In the rows, zero is written as 128.
Here are made-up elements, facts about them, and rows of numbers that follow some of those facts. Name the element behind each unnamed row.

Some rows with their names:
[167 130  77 113 138 113  95 138 120 138 129] : Z97
[164 139 140 160 152  50 151  68 110 153 137] : Z444
[164 159 159 160 144  76 110  67 124 114 164] : Z858
[143 147  73 107 131 121  67 116 145 125 132] : Z22
[177 110 110 111 141 122  59 149 104 162 107] : Z791
[144 129  73 127 107 143 109 119 134 139 148] : Z598
[149  93  98 130 103 148  84 116 113 166 149] : Z488
[109 133 159  94 138 118 212 133 162 138 121] : Z888
[163 165 155 158 155  90 139  81 101 128  99] : Z604
[130 131  58 123 121 114  99 118 135 144 126] : Z985
[173 143 158 147 144  87 127  58 113 146 116] : Z580
[165  96  89 113 121 115 100 123 112 173 130] : Z924
[153 127  63 113 106 143 132 116 126 144 119] : Z703
[110 130 171  99 148  94 168 125 175 131 160] : Z866
[152 113  71 126 102 136 120 116 130 145 169] : Z401
[148  91  93 125 125 113  52 126 117 176 120] : Z136
[175 151 176 151 148 100 118  72  96 151  80] : Z779
[161 126  82 125 108 146 114 131 126 129 170] : Z854
[133 118  67 122 131 107  90 120 138 154 144] : Z233
[197 146 152 115 128  87 179  38 130 148 107] : Z760
[143 132  72 128 103 142  99 118 132 138 147] : Z891
[187 119  69  77 110 135 154  98 138 146 120] : Z823
[143 134  70 126 114 138  99 123 135 121 173] : Z530
[163 166 156 155 153  93 140  79 105 131  94] : Z516
[160 141 172 157 134  99 131  53 104 162  93] : Z438
[112 127 162  98 159  84 182 144 163 139 137] : Z665
[136 142 141 170 139  50 130  57 119 150 146] : Z670
[149  99 106 128 108 161  57 123 117 161 124] : Z157
[175 138 201 145 158  81  65  71 104 148 119] : Z387
[168 128  75 115 119 145 131 134 114 135 137] : Z527
[170 133  77 107 143 114  99 145 120 137 131] : Z727
[146 141  74  99 127 128  76 105 152 133 106] : Z621

Some facts about the elements:
Z136 σ Z670, Z233, Z966, Z985, Z998
Z138 σ Z756, Z65, Z170, Z621, Z22, Z14, Z416, Z417
Z157 σ Z510, Z530, Z115, Z891, Z707, Z598, Z14, Z913
Z16 σ Z858, Z510, Z530, Z854, Z46, Z596, Z705, Z762, Z765
Z190 σ Z885, Z597, Z946, Z204, Z179
Z194 σ Z533, Z993, Z489, Z707, Z70, Z543
Z275 σ Z311, Z701, Z459, Z686, Z604, Z707, Z885, Z516
Z387 σ Z858, Z351, Z866, Z67, Z634
Z438 σ Z703, Z543
Z488 σ Z510, Z401, Z94, Z622
Z493 σ Z529, Z760, Z823, Z169
Z565 σ Z527, Z885, Z765
Z579 σ Z670, Z993, Z151, Z829, Z622, Z913
Z722 σ Z670, Z444, Z946, Z114, Z651
Z776 σ Z993, Z756, Z788, Z985, Z686, Z963, Z552
Z779 σ Z888, Z701
Z791 σ Z311, Z97, Z727, Z651, Z665, Z348, Z67
Z90 σ Z858, Z530, Z151, Z459, Z966, Z22, Z244, Z713, Z519, Z67
Z924 σ Z334, Z444
{Z114, Z115, Z151, Z194, Z348, Z387, Z438, Z444, Z46, Z516, Z533, Z552, Z565, Z580, Z604, Z67, Z670, Z705, Z760, Z762, Z765, Z779, Z858, Z90} ρ stamim
{Z136, Z138, Z14, Z157, Z16, Z169, Z170, Z179, Z190, Z204, Z22, Z233, Z244, Z275, Z311, Z351, Z401, Z416, Z417, Z459, Z488, Z489, Z493, Z510, Z527, Z529, Z530, Z579, Z598, Z621, Z622, Z634, Z65, Z671, Z686, Z70, Z701, Z703, Z707, Z713, Z722, Z727, Z756, Z788, Z791, Z823, Z829, Z854, Z885, Z891, Z913, Z924, Z94, Z946, Z966, Z97, Z985, Z993, Z998} ρ fligril
{Z312, Z334, Z519, Z543, Z596, Z597, Z651, Z665, Z776, Z866, Z888, Z963} ρ zapone

Which element is each row?
Some rows may be elements named above.
[112 128 160  95 154  86 186 138 164 138 138] => Z665
[151 142  72 116 138 133  96 139 126 127 128] => Z459
[165 141 171 155 126 100 136  60 102 159  91] => Z438
[166 147 159 145 139  82 132  55 114 148 110] => Z580
[142 160 146 156 146  75 118  51 120 139  91] => Z552
[175  97  99 116 121 136 114 142  94 169 110] => Z190
[138  93 101 135 116 131  57 116 112 179 134] => Z579
[164 154 156 161 136  99 159  69 114 121 152] => Z765
[165 161 152 155 162  58 105  77 131 117 143] => Z67
[110 130 165  99 158  85 183 138 160 140 138] => Z665
[113 128 170  97 147  92 171 132 174 131 160] => Z866
[152 145  73 116 128 133  97 140 126 125 125] => Z459
[162 134 171 154 132 104 133  55  98 160  87] => Z438
[165 125 109 123 134 155  76 151  97 156  81] => Z275
[172  98 122 121 106 158  55 133 112 156 154] => Z16
[164  86  96 124 134 106  85 136  99 181 127] => Z722
[159 119 106  98 125 142  26 111 132 155  81] => Z138
[181 143 186 158 140 107 126  76  91 149 110] => Z565
[142 140  69 113 116 136  92 109 145 130 135] => Z14
[158 146  63 112 131 143 132 139 115 128 109] => Z701
[166 131 193 156 153  83  39  71 107 150 109] => Z90
[ 86 108 185 110 150 108 139 121 163 173  89] => Z776
[129 129  60 120 126 115 100 120 135 147 124] => Z985
[201  96 100  71 104 147 120 107 125 171 103] => Z493
[122 135  53 140 115 128 117 111 133 144 131] => Z993
[167  96 122 124 108 157  61 135 107 153 153] => Z16
[135 135  62 115 128 129 105 119 129 148 105] => Z788
[ 95 127 159 108 142  85 159 126 178 134 159] => Z519
[178 151 177 151 152 105 118  74  97 151  70] => Z779
[144 142  60 114 130 130 114 136 127 138 104] => Z686
[148 156 147 167 129  98 154  57 113 141 106] => Z533
[144 128  69 134  98 140 124 117 134 131 178] => Z510
[202  98  96  71 108 141 125 103 121 170  98] => Z493
[147 154 156 168 126  95 124  51 114 134 135] => Z115
[ 87 133 149 113 135 123 228 122 170 142 131] => Z543
[ 86 130 146 112 129 120 228 116 167 145 125] => Z543
[104 120 149 102 153  68 197 140 163 146 152] => Z651

Now the same elements, written a new way:
Some rows with their names:
[112 109 137 115  62  96 131 184  47  72 170 101 172 129  85  65 123 137
 147 123  90  63 142 122 129 172  87  99 115 110 129  80 110 110 153 142
 145 119 100 154 149 116] : Z670
[111  93 149 143 135 106 166 142 110 111 131 109 130 128 121 117 128 136
 135  55 133 100 106 142  65 112 102 110 125 133 126  95 149 144 117 157
  95 161 107 157 115  97] : Z16
[ 98  96 152 123 132  88 141 147 128 116 129  89 142 116 135  94 119 127
 147  60 125 115 106 142  62 120  71 139 128 114 134 103 121 150 110 140
  94 155 125 138 122 112] : Z791
[ 76  95 133 105  63 117 128 181  53  88 172 119 171 131  84  70 121 104
 160 118  81  64 129 139 126 171  75  92 114 107 129  45 147 101 151 143
 141 138  88 151 145  97] : Z779
[ 78 107 141 117  78  92 118 166  55  93 184 106 170 120  71  52 132 126
 159 108  67  74 140 136 130 175  59  99 107 106 163  80 123 124 152 142
 118 125 109 161 131 106] : Z67
[120  98 140 136 123 104 137 136 120 126 119 121 162 129 123 109 133 133
 135  66 117  91 113 163  55 112  86 122 136 157 138 119 112 160 113 149
 118 160 117 152 132 115] : Z966
[112 103 137 142 143 114 136 154 113 113 136 118 151 140 126 107 125 128
 137  51 127  97 120 147  70 103  72 133 123 146 148 119 149 138 114 164
 103 139 119 130 130 111] : Z634
[111  86 146 112 138 101 172 141 119 120 131 106 140 119 132 110 147 135
 151  72 121 110  95 146  75  82  73 126 133 134 109 114 144 149 122 156
 102 158 107 161 127 117] : Z157
[106 124 127 134 108 114 158 142 120 117 126 120 152 138 122  97 145 132
 137  51 138 100 127 151  49 113  79 131 130 146 122 118 121 162 124 152
 104 127 120 150 137 102] : Z233
[117  95 128 128 125 100 152 149 115 110 118 131 149 114 113  89 125  98
 130  49 126 109 116 152  63 112  71 131 112 148 142 134 132 148 119 164
 101 144 112 138 127  99] : Z788
[108 108 140 122 125 115 180 145 130 130 128 105 148 132 134  99 125 123
 155  55 142  81 100 152  98 115  83 125 114 148 133 112 123 140 114 148
  91 161 103 141 140 106] : Z138
[ 75 115 141 130  52 103 133 190  79  75 173 116 164 110  74  73 130 136
 143 129  88  91 134 126 141 162  71  89 101 117 149  63 142 111 145 143
 130 145  77 173 134 113] : Z565
[101  99 136 129 132  86 146 140 119 116 116 115 144 120 127  89 127 124
 142  52 121  94 119 147  69 115  82 133 130 143 137 115 128 154  99 153
 102 154 129 137 127 120] : Z97
[126 109 152 123 116  91 145 152 116 110 126 110 138 129 143 114 132 131
 145  62 137  95 104 141  70 120  83 139 120 120 141 106 115 142 122 169
 128 169 118 134 132 103] : Z722
[ 90  99 147 115  75  92 145 190  49  88 178 113 177 114  56  53 141 117
 152 118  80  81 134 129 132 187  77  97 114 133 136  60 138 133 150 156
 136 120  95 141 134 101] : Z552
[108  86 156 134 134  98 155 148 117 117 142 122 135 138 134 102 143 123
 138  60 128 105 118 159  61 105  97 116 130 136 113 117 145 153 116 158
 103 147 105 145 134 108] : Z510
[113 103 144 142 138 111 158 167 108 104 117 117 152 128 143  83 139 120
 147  47 132 109 108 163  72 104  79 133 129 157 129 112 134 147 116 149
 118 152 132 143  92 112] : Z703
[111 101 144 129 132 101 150 150 120 117 126 118 149 128 126  97 129 125
 136  54 131  98 113 151  69 106  86 130 130 139 135 117 132 151 110 155
 113 148 122 143 130 110] : Z671
[ 82  98 128 126  70  92 142 173  37  82 166 106 156 127  67  68 145 121
 151 111  79  70 143 126 138 185  91  91 110 134 140  62 119 114 134 149
 135 125  93 160 138 115] : Z705
[105 104 134 132 120  98 150 157 137 116 130 120 150 126 125  90 129 129
 118  72 137 102 125 142  70  83  73 129 124 148 158 102 148 141 117 162
 110 150 126 140 129 109] : Z527
[105 102 157 125 132  77 136 147 119 115 135 104 160 111 130  82 127 126
 138  60 131  92 111 155  59  99  91 132 134 131 119 106 129 135 106 151
 105 145 131 139 133 117] : Z727
[116 105 125 135 137 101 142 151 119 111 130 126 144 119 132 109 159 134
 143  51 131  98 110 143  75 118  82 143 123 122 132 110 113 140 105 170
 115 160 126 136 136  96] : Z946
[123  96 139 127 142  90 156 146 122 119 122 124 142 119 109  85 120 121
 136  45 137  93 103 141  66 116  82 134 133 151 131  98 136 154 114 157
 106 139  99 146 123 117] : Z993
[ 79  99 137 126  70 116 122 176  45  75 170 110 167 121  88  60 141 115
 134 112  77  57 126 137 143 182  75 109 125 117 139  83 118 120 152 155
 128 132  92 166 136 127] : Z760
[114 101 141 125 144 105 164 144 125 126 126 113 156 129 122  92 143 129
 148  81 126  90 104 150  79  91  94 141 125 155 129 115 137 137 112 162
 103 149 119 143 132 110] : Z14
[ 92  92 150 104  71  79 135 140  96  74 182 158 215 168 102  51 144 119
 140  86 115 133  86 104  73 142 116  94  95 144 125 103  75 121 105 179
  99 130  62 130  48 156] : Z963
[ 88  99 139 136  81 107 123 172  37  88 182 100 174 135  64  71 131 130
 153 102  77  72 139 133 139 179  78  86 104 120 143  65 133 114 148 155
 124 126  97 163 130 105] : Z858
[ 82  95 127 126  82  87 158 138  89  72 189 152 203 185 105  57 152 145
 141  90 121 137  76  98  58 150 132  94  98 131 123  79  78 123 110 175
  96 122  71 138  57 153] : Z596
[102 120 128 123 132 105 159 153 115 113 140 119 151 134 129 100 136 118
 144  44 138  83 113 160  69 111  95 134 124 148 141 115 127 160 121 155
  94 154 106 140 136 113] : Z621
[116  92 141 135 135  98 167 129 125 108 119 143 144 134 122  86 128 130
 134  55 131 104 108 159  81 109  84 125 123 116 138 110 146 149 107 157
 107 141 128 140 157 129] : Z622
[ 96  93 121 122  93  95 129 184  48  82 181 110 173 119  75  67 120 140
 136 111  85  73 129 153 136 175  73  96 101 113 126  55 113 120 158 143
 143 120  91 152 137 121] : Z151
[118 103 134 113 140  99 168 149 107 110 123 120 140 118 108 102 131 132
 143  68 123  97 100 158  62  93  79 129 131 135 142 114 141 151 109 156
 108 147 119 136 121 128] : Z913

Which element is each row?
A row may be one of the elements named above.
[109 106 146 125 123 113 159 142 137 101 137  99 152 121 133 117 130 111
 143  51 125 111  91 144  69 117  70 139 121 146 119  90 165 153  99 156
 118 153 110 151 135 115] => Z275
[ 80  89 131 107  60 117 129 182  48  90 163 120 173 134  84  70 117 103
 158 121  80  63 125 134 124 172  78  91 118 107 120  32 139 102 143 141
 137 133  81 153 146 104] => Z779
[ 78  98 127  99  77  80 127 149  98  77 188 140 197 179 120  61 160 119
 149  90 119 126  87  81  69 157 106  97  99 121 144  94  66 139 106 174
 104 148  82 116  45 166] => Z651
[102 107 145 135 120 107 158 161 137 107 131 127 152 111 120 106 141 140
 128  54 123 102 116 159  69 101  76 140 116 139 145 107 155 139 103 157
 112 156 110 148 130 119] => Z885
[107 107 140 122 122 117 180 151 127 134 130 108 153 129 138 106 128 122
 151  51 145  85  98 153  89 115  88 123 114 149 131 113 124 146 115 149
  91 158 105 137 134 110] => Z138
[ 77 108 136 123  67  94 131 182  55  70 171 114 167 122  73  62 128 143
 138 127  83  73 155 123 141 169  86  83 108 128 143  67 140 123 134 135
 130 141  87 165 130 107] => Z765
[121 105 151 131  98 110 158 150 125 116 111 110 158 138 120 119 132 145
 143  57 133  98 110 141  59 119  73 132 143 140 122 117 118 151 122 149
 114 144 115 146 131 105] => Z136
[ 93 103 133 127  76  89 123 183  56  87 171 106 158 136  55  41 141 116
 152  93  86  74 114 116 141 169  58 106 117 112 125  47 125 111 159 145
 136 136  64 187 135 116] => Z194
[ 87 104 136 131  82 109 126 170  44  87 183 104 170 135  68  73 130 138
 147 103  75  67 131 135 134 182  75  87 107 117 144  62 136 118 153 148
 119 133  97 164 126 106] => Z858
[128 102 137 125 134  95 169 140 119 104 118 125 144 106 117 110 114 135
 140  54 137  99  94 147  72  98  80 128 132 118 137  96 129 147 123 144
 110 142 106 132 133 122] => Z579
[111 116 138 118 122 116 165 141 126 128 134 109 147 127 125  88 131 121
 135  46 129  85 109 164  74 112  86 124 118 140 134 110 123 153 107 152
 111 149 124 137 120 109] => Z22
[103 101 134 137 124  98 151 157 139 115 131 121 147 124 124  90 126 129
 121  74 135 105 124 146  71  86  74 127 122 150 148 107 142 143 116 160
 113 154 123 139 132 102] => Z527
[115 106 139 130 139  95 159 139 111 108 133 141 156  98 123 101 134 132
 146  51 130  93 112 146  62 108  99 140 129 135 157 111 150 163 119 141
 101 152 116 141 143 125] => Z829
[109 105 138 120 142 104 151 149 126 121 113 122 147 133 120  91 129 122
 145  61 128  89 101 153  87 118  87 133 122 153 134 124 139 159  93 159
 104 148 101 128 125  98] => Z756
[134 101 140 121 138  99 175 147 116 104 122 123 143 110 121 109 108 135
 143  56 145  98  93 150  75 103  80 131 131 121 134  99 123 145 123 146
 110 138 105 140 133 123] => Z579
[ 86 103 135  98  72  83 132 147  97  75 190 146 200 181 114  61 163 119
 147  87 116 125  87  85  70 155 112 100  96 119 143  90  68 129 106 174
 107 144  79 125  43 162] => Z651
[115  82 162 146 120 104 158 143 129 111 134 127 131 141 130 102 138 123
 143  59 130 111 109 161  78 105  80 111 129 112 124 104 140 157 116 154
 106 146 108 134 140 120] => Z488
[ 89 109 149 133  78 112 118 176  43  87 183  98 173 146  71  80 118 128
 166 105  75  75 135 127 135 171  45  79 113 110 161  66 135 109 149 156
 117 125  95 160 128 111] => Z387
[109  94 162 125 117 103 155 151 112 112 111 124 156 136 110 112 137 146
 135  51 133  95 113 154  65 110  78 146 132 156 130 104 122 163 112 156
 104 145 112 136 132 100] => Z985
[112 108 141 122 122 112 176 148 130 133 130 111 151 131 136  98 122 119
 157  54 140  84  97 155  90 114  85 124 118 148 127 113 122 146 113 150
  93 157 110 141 136 115] => Z138
[ 93  87 152 107  68  86 152 143  99  75 167 158 209 170  87  73 147 106
 150  88 117 147  64  85  83 159 102  98  94 145 132  96  78 124 114 172
  89 120  47 120  47 146] => Z776
[105 104 143 121 139 110 167 142 116 131 129 111 149 133 126  92 138 130
 146  75 120  95 102 155  78  88 102 140 133 152 133 119 127 137 117 155
 107 150 122 152 130 109] => Z14
[ 88 103 139 135  66 110 138 203  35  78 163 108 171 136  79  49 141 128
 161 102  92  99 125 140 147 169  62  96 111 119 135  66 126 112 160 135
 144 139  98 176 116 117] => Z438
[ 85  91 127 111  68 102 145 144  98  81 185 155 205 179 106  62 153 125
 140  87 107 138  84  90  69 143 113  99  93 133 134  98  74 122 103 172
 100 129  67 124  55 164] => Z312
[109 110 153 142 116  97 159 131  96 135 120 126 144 122 144 109 121 131
 141  64 140 105 108 144  74 111  71 142 113 134 131 106 146 134 111 163
 121 155  99 133 110 116] => Z924
[ 76  74 124  95  71 116 143 147  94  90 173 170 209 184 103  61 148 102
 143  92 104 122  85  94  56 131 115  95 103 128 140  67  74 103 111 165
 102 137  70 113  45 160] => Z888
[ 94  96 124 119  70 101 131 162  61  97 191  95 180 124  69  85 128 133
 147 108  83  81 117 142 148 186  70  85 107 113 132  59 116 117 161 132
 135 129 100 167 114  99] => Z90
[111  88 131 121 136  95 150 141 104 117 139 115 148 113 131 117 139 131
 132  50 128 106 114 146  70  94  92 118 124 148 112 101 127 161 119 155
  96 163 128 152 121 101] => Z530
[ 83  98 126 120  82  85 138 159 104  90 189 155 214 160 103  72 158 141
 149  90 109 135  81 110  63 151 119  93  99 128 119  93  73 112 102 185
 105 131  45 128  50 169] => Z597
[ 85  93 124 124  71  96 146 155  80  79 178 152 209 182 103  39 160 121
 153  63 117 161  81  93  71 132 104  95  98 138 142  88  77 116 108 160
 115 150  62 136  49 171] => Z543
[ 89 110 129 117  72  90 126 181  47  89 180 115 168 132  65  45 135 127
 148  98  83  62 139 121 137 171  66  94 115 115 125  73 131 134 145 143
 140 131  78 167 148 109] => Z533

